Below is a small trained network, with its code and all its weights. Each question gives an input and a target symbol and asks what happens when units are switched off, that is, made to give their printed mean instead of their output.

import numpy as np


def w(rows, s, z=0):
    codes = np.array(rows[::2]) - 128.0
    scale = np.full(codes.shape[1], s)
    scale[-1] = z or s
    return codes * scale


def f(y):
    return y / 2 * (1 + np.tanh(0.7978845608 * (y + 0.044715 * y**3)))


def softmax(a):
    e = np.exp(a - a.max(-1, keepdims=True))
    return e / e.sum(-1, keepdims=True)


def log_softmax(a):
    a = a - a.max(-1, keepdims=True)
    return a - np.log(np.exp(a).sum(-1, keepdims=True))


def net(x, mask):
    ids = ['αβδεζθλμξπσφψω'.index(c) for c in x.split()]
    T = len(ids)
    res = E[ids] + P[:T]
    r = res
    for j in range(2):
        rows = slice(4 * j, 4 * j + 4)
        q, k, v = (r @ M[0][rows].T for M in (Q, K, V))
        z = softmax(np.where(np.tri(T) > 0, q @ k.T / 4**0.5, -1e9)) @ v
        o = O[0][rows]
        res = res + np.where(mask[j], z, o[:, -1]) @ o[:, :-1]
    y = f(res @ A[0][:, :-1].T + A[0][:, -1])
    res = res + np.where(mask[2:26], y, B[0][:, -1]) @ B[0][:, :-1]
    return log_softmax(res[-1] @ U[:, :-1].T + U[:, -1])


Q, K, V, O, A, B = {}, {}, {}, {}, {}, {}
E = w([
[156,1,126,36,86,242],'α',
[89,78,129,79,144,217],'β',
[186,74,132,40,80,194],'δ',
[59,136,91,114,196,205],'ε',
[131,179,151,63,73,126],'ζ',
[81,134,169,47,62,151],'θ',
[143,99,170,107,89,113],'λ',
[248,34,176,128,87,86],'μ',
[17,180,70,79,102,184],'ξ',
[168,79,82,163,129,124],'π',
[45,190,115,168,151,94],'σ',
[116,104,145,226,174,53],'φ',
[128,191,148,156,84,39],'ψ',
[38,43,110,204,78,105],'ω',
],0.0096)
P = w([
[175,100,132,42,193,114],'0',
[50,47,211,161,109,146],'1',
[153,175,161,164,105,251],'2',
[52,43,91,115,99,46],'3',
[141,209,115,234,60,220],'4',
[37,39,135,185,55,100],'5',
],0.011)
Q[0] = w([
[198,224,115,36,192,119],'H1',
[110,145,180,206,59,225],'H1',
[239,237,181,244,106,254],'H1',
[50,3,168,82,33,85],'H1',
[104,88,126,77,188,137],'H2',
[144,143,142,178,138,200],'H2',
[100,84,73,87,134,75],'H2',
[121,134,120,166,95,143],'H2',
],0.012)
K[0] = w([
[146,102,175,105,150,195],'H1',
[167,128,70,57,174,40],'H1',
[139,108,132,4,228,138],'H1',
[116,131,65,193,91,97],'H1',
[136,137,139,141,132,177],'H2',
[154,147,130,83,185,104],'H2',
[122,146,109,172,79,143],'H2',
[127,129,84,112,133,112],'H2',
],0.016)
V[0] = w([
[164,161,107,176,202,79],'H1',
[6,206,130,138,219,130],'H1',
[82,185,109,34,89,159],'H1',
[103,64,29,139,168,216],'H1',
[108,78,217,175,98,142],'H2',
[65,62,194,149,103,150],'H2',
[83,120,141,168,117,32],'H2',
[95,105,178,152,134,167],'H2',
],0.013)
O[0] = w([
[189,186,50,128,161,64,93],'H1',
[218,73,83,212,143,158,7],'H1',
[129,64,150,213,8,159,52],'H1',
[212,202,244,166,158,189,253],'H1',
[78,120,159,135,207,155,139],'H2',
[100,92,182,146,205,145,184],'H2',
[104,96,86,71,172,180,15],'H2',
[122,105,147,165,177,126,155],'H2',
],0.014,0.0048)
A[0] = w([
[34,184,64,100,138,112,150],'N1',
[61,50,180,124,95,152,4],'N2',
[111,178,177,184,167,108,70],'N3',
[82,148,78,164,84,252,132],'N4',
[81,62,148,71,113,154,254],'N5',
[139,236,63,112,142,67,190],'N6',
[85,71,214,141,143,82,122],'N7',
[130,122,41,88,47,105,10],'N8',
[150,224,109,76,139,101,74],'N9',
[73,63,97,150,178,122,94],'N10',
[139,154,152,87,255,115,69],'N11',
[101,235,167,3,136,82,180],'N12',
[140,27,120,123,50,138,174],'N13',
[69,67,17,105,131,119,39],'N14',
[149,156,195,177,114,191,50],'N15',
[184,136,6,107,111,95,141],'N16',
[150,105,137,109,188,61,88],'N17',
[153,176,80,112,32,161,221],'N18',
[18,68,103,83,166,117,89],'N19',
[161,70,46,191,21,149,63],'N20',
[94,110,98,90,104,141,239],'N21',
[231,155,127,130,159,145,2],'N22',
[99,166,17,55,119,85,12],'N23',
[66,54,170,136,217,190,105],'N24',
],0.0063,0.0085)
B[0] = w([
[218,124,144,107,112,99,168],'N1',
[160,193,71,100,70,139,150],'N2',
[128,93,124,83,120,168,165],'N3',
[165,129,160,142,144,88,153],'N4',
[104,137,101,185,161,134,196],'N5',
[112,86,142,82,153,156,178],'N6',
[119,150,136,114,118,162,195],'N7',
[155,245,118,120,174,114,137],'N8',
[84,102,133,88,116,137,160],'N9',
[141,97,131,100,73,122,154],'N10',
[114,119,66,161,111,186,197],'N11',
[155,147,134,182,113,94,250],'N12',
[115,136,99,174,130,114,159],'N13',
[169,175,91,95,12,168,139],'N14',
[140,98,90,70,119,131,176],'N15',
[157,124,187,124,149,140,144],'N16',
[148,168,102,145,119,158,148],'N17',
[121,86,131,124,155,85,194],'N18',
[149,76,176,86,137,133,175],'N19',
[76,140,85,34,158,140,160],'N20',
[110,98,154,163,184,107,160],'N21',
[55,179,89,188,118,181,139],'N22',
[20,124,148,164,68,206,145],'N23',
[151,171,111,110,102,66,220],'N24',
],0.011,0.019)
U = w([
[25,97,104,204,94,169,158],'α',
[97,214,83,68,74,167,46],'β',
[172,34,220,158,131,192,132],'δ',
[104,210,57,147,112,74,93],'ε',
[29,79,181,108,134,143,122],'ζ',
[127,23,165,252,192,62,176],'θ',
[205,171,176,59,141,45,118],'λ',
[120,175,129,203,49,95,80],'μ',
[179,116,72,98,213,116,163],'ξ',
[130,45,95,87,77,124,129],'π',
[86,250,166,215,215,169,196],'σ',
[57,84,130,66,157,254,149],'φ',
[137,201,152,101,72,185,3],'ψ',
[204,215,44,190,66,165,120],'ω',
],0.0061,0.006)

Each question gives the input, a string of symbols that net reads in full, and the target symbol t.
The units are the heads (4 rows each of Q, K, V and O) and the neurons (one row each of A and B). Each row of codes is followed by its name. A weight is (code - 128) times the scale printed after its matrix; where a second scale follows, it is the last column's (O, A, B and U).
mask holds one flag per unit, heads first, then neurons. A switched-off unit (its flag False) gives its mean, the last column of its rows in O or B, instead of its output. The means were averaged over made-up inputs and are rounded, as every weight is.
A unit's drop is (log p(t) with every unit on - log p(t) with that unit switched off) / (log p(t) with every unit on - log p(t) with every unit switched off).
The circuit of an input: a set's keep is (log p(t) with only the set's units on - log p(t) with every unit switched off) / (log p(t) with every unit on - log p(t) with every unit switched off). Starting from the 12 units with the biggest drops (on a tie, the unit counted first), units are removed one at a time, each time the one whose removal leaves the highest keep (on an exact tie, the one counted first), for as long as the keep stays at least 0.8.
units of the circuit, in order: the units of the circuit, biggest drop first
unit that matters most: the unit with the biggest drop
k most important neurons: the k neurons with the biggest drops, biggest first
which heads matter: for each layer, one digit per head in row order, 1 if its drop is at least 0.15 and else 0, layers parted by /
drop when u is switched off: that unit's drop, to one decimal
input α π π ε ζ ε, target α: units of the circuit, in order : (H1)
input ω φ π α δ ω, target φ: units of the circuit, in order : (H2; N12)
input β ε φ μ μ, target δ: which heads matter : 10
input ω ξ ε π π σ, target θ: which heads matter : 10
input β ψ φ δ ζ, target δ: units of the circuit, in order : (H1; N24)
input δ ζ π, target μ: units of the circuit, in order : (H1; H2)
input α θ π, target ψ: units of the circuit, in order : (H1; N2)
input α π π ε, target σ: units of the circuit, in order : (H1; H2)
input π ζ φ ψ π β, target π: units of the circuit, in order : (H1; N19)
input π π φ, target λ: units of the circuit, in order : (H2; H1; N11)
input ξ π β ξ ξ, target π: 3 most important neurons : (N20; N15; N18)
input ζ ω π, target ε: 2 most important neurons : (N20; N8)
input ξ σ σ, target π: 2 most important neurons : (N20; N15)
input ε φ μ π, target ξ: units of the circuit, in order : (H1)
input β π ω π φ ζ, target ξ: units of the circuit, in order : (H1; H2)
input ψ π σ, target β: 4 most important neurons : (N23; N14; N8; N20)
input ε ε π σ, target θ: drop when H1 is switched off : 0.7
input ξ ζ β π π β, target σ: drop when H1 is switched off : 0.3
input ω α ε ζ ε δ, target α: drop when N1 is switched off : 0.2
input β λ β, target δ: drop when N24 is switched off : 0.1
input π θ ζ ε σ, target λ: unit that matters most : H2
